Below are the code and all the weights of a small trained network. Each question names an input and a class and asks about switching units off, where a switched-off unit gives its printed mean instead of its output.

import numpy as np


def w(rows, s, z=0):
    codes = np.array(rows[::2]) - 128.0
    scale = np.full(codes.shape[1], s)
    scale[-1] = z or s
    return codes * scale


def f(y):
    return np.maximum(y, 0)


def log_softmax(a):
    a = a - a.max(-1, keepdims=True)
    return a - np.log(np.exp(a).sum(-1, keepdims=True))


def net(x, mask):
    res = np.array(x, float).reshape(1, 5) / 4 @ E
    y = f(res @ A[0][:, :-1].T + A[0][:, -1])
    res = res + np.where(mask, y, B[0][:, -1]) @ B[0][:, :-1]
    return log_softmax(res[-1] @ U[:, :-1].T + U[:, -1])


A, B = {}, {}
E = w([
[177,93,27,112,219],'x0',
[177,65,234,255,175],'x1',
[58,169,205,193,155],'x2',
[121,66,189,77,151],'x3',
[239,125,148,97,88],'x4',
],0.0098)
A[0] = w([
[132,187,94,184,159,235],'neuron 0',
[78,52,85,110,182,216],'neuron 1',
[150,118,141,110,72,92],'neuron 2',
[66,127,199,113,95,187],'neuron 3',
[72,209,128,146,126,138],'neuron 4',
[152,146,152,253,96,221],'neuron 5',
[170,76,135,130,115,154],'neuron 6',
[139,119,89,148,118,202],'neuron 7',
[82,175,142,137,103,195],'neuron 8',
[117,123,73,123,100,146],'neuron 9',
[133,100,70,112,91,151],'neuron 10',
[126,116,113,107,138,25],'neuron 11',
[102,179,76,107,122,204],'neuron 12',
[121,121,105,134,122,6],'neuron 13',
[159,146,115,101,152,90],'neuron 14',
[181,160,149,132,68,172],'neuron 15',
[118,146,75,133,125,61],'neuron 16',
[130,146,145,160,174,221],'neuron 17',
],0.019,0.0023)
B[0] = w([
[73,109,88,121,165,189],'neuron 0',
[84,76,29,155,123,208],'neuron 1',
[153,107,164,76,119,178],'neuron 2',
[148,216,94,162,102,235],'neuron 3',
[213,112,41,148,58,211],'neuron 4',
[73,101,182,251,181,251],'neuron 5',
[202,144,82,140,112,190],'neuron 6',
[93,140,153,142,163,167],'neuron 7',
[209,127,97,120,107,201],'neuron 8',
[109,162,156,91,169,185],'neuron 9',
[108,170,190,120,202,198],'neuron 10',
[101,131,142,135,144,150],'neuron 11',
[75,175,122,71,125,214],'neuron 12',
[133,146,131,108,130,138],'neuron 13',
[105,73,152,126,98,170],'neuron 14',
[181,102,119,92,169,196],'neuron 15',
[106,134,140,98,116,174],'neuron 16',
[130,112,96,164,158,183],'neuron 17',
],0.025,0.016)
U = w([
[125,34,134,116,51,10],'0',
[44,118,147,84,145,173],'1',
[197,100,176,250,73,125],'2',
[216,74,148,66,142,127],'3',
[112,178,78,123,1,254],'4',
[157,150,205,149,36,25],'5',
[125,20,76,168,174,181],'6',
],0.0086,0.0033)

Each question gives the input, the list of numbers given to net, and the class t.
The units are the neurons (one row each of A and B). Each row of codes is followed by its name. A weight is (code - 128) times the scale printed after its matrix; where a second scale follows, it is the last column's (A, B and U).
mask holds one flag per neuron, in row order. A switched-off neuron (its flag False) gives its mean, the last column of its row in B, instead of its output. The means were averaged over made-up inputs and are rounded, as every weight is.
A unit's drop is (log p(t) with every unit on - log p(t) with that unit switched off) / (log p(t) with every unit on - log p(t) with every unit switched off).
The circuit of an input: a set's keep is (log p(t) with only the set's units on - log p(t) with every unit switched off) / (log p(t) with every unit on - log p(t) with every unit switched off). Starting from the 12 units with the biggest drops (on a tie, the unit counted first), units are removed one at a time, each time the one whose removal leaves the highest keep (on an exact tie, the one counted first), for as long as the keep stays at least 0.8.
units of the circuit, in order: the units of the circuit, biggest drop first
unit that matters most: the unit with the biggest drop
top k neurons: the k neurons with the biggest drops, biggest first
drop of u: that unit's drop, to one decimal
input [-2,6,-3,7,8], class 3: unit that matters most -> neuron 15
input [0,-1,7,4,-3], class 4: top 2 neurons -> (neuron 5; neuron 3)
input [1,0,4,2,-2], class 2: units of the circuit, in order -> (neuron 12; neuron 15)
input [-2,-1,8,8,-1], class 4: top 2 neurons -> (neuron 5; neuron 3)
input [-4,-2,-8,-3,1], class 1: top 3 neurons -> (neuron 4; neuron 8; neuron 10)
input [7,7,8,2,7], class 2: top 3 neurons -> (neuron 1; neuron 5; neuron 6)
input [5,7,-7,2,7], class 3: units of the circuit, in order -> (neuron 5; neuron 6)
input [1,7,-8,-5,1], class 2: top 4 neurons -> (neuron 1; neuron 6; neuron 5; neuron 12)
input [-8,-1,-1,2,-1], class 4: top 4 neurons -> (neuron 5; neuron 3; neuron 10; neuron 17)
input [-2,-7,-2,-1,7], class 1: top 2 neurons -> (neuron 12; neuron 4)
input [-8,-7,-7,3,0], class 3: top 3 neurons -> (neuron 5; neuron 2; neuron 15)
input [8,-2,-3,4,8], class 3: top 2 neurons -> (neuron 5; neuron 6)
input [2,-5,-8,-4,8], class 1: top 2 neurons -> (neuron 10; neuron 12)
input [-2,7,-2,5,-6], class 2: units of the circuit, in order -> (neuron 3)
input [0,-8,4,-3,6], class 3: drop of neuron 4 -> 0.3
input [-1,0,5,4,4], class 2: drop of neuron 12 -> 0.3
input [-4,-5,-4,2,2], class 1: drop of neuron 0 -> -0.1
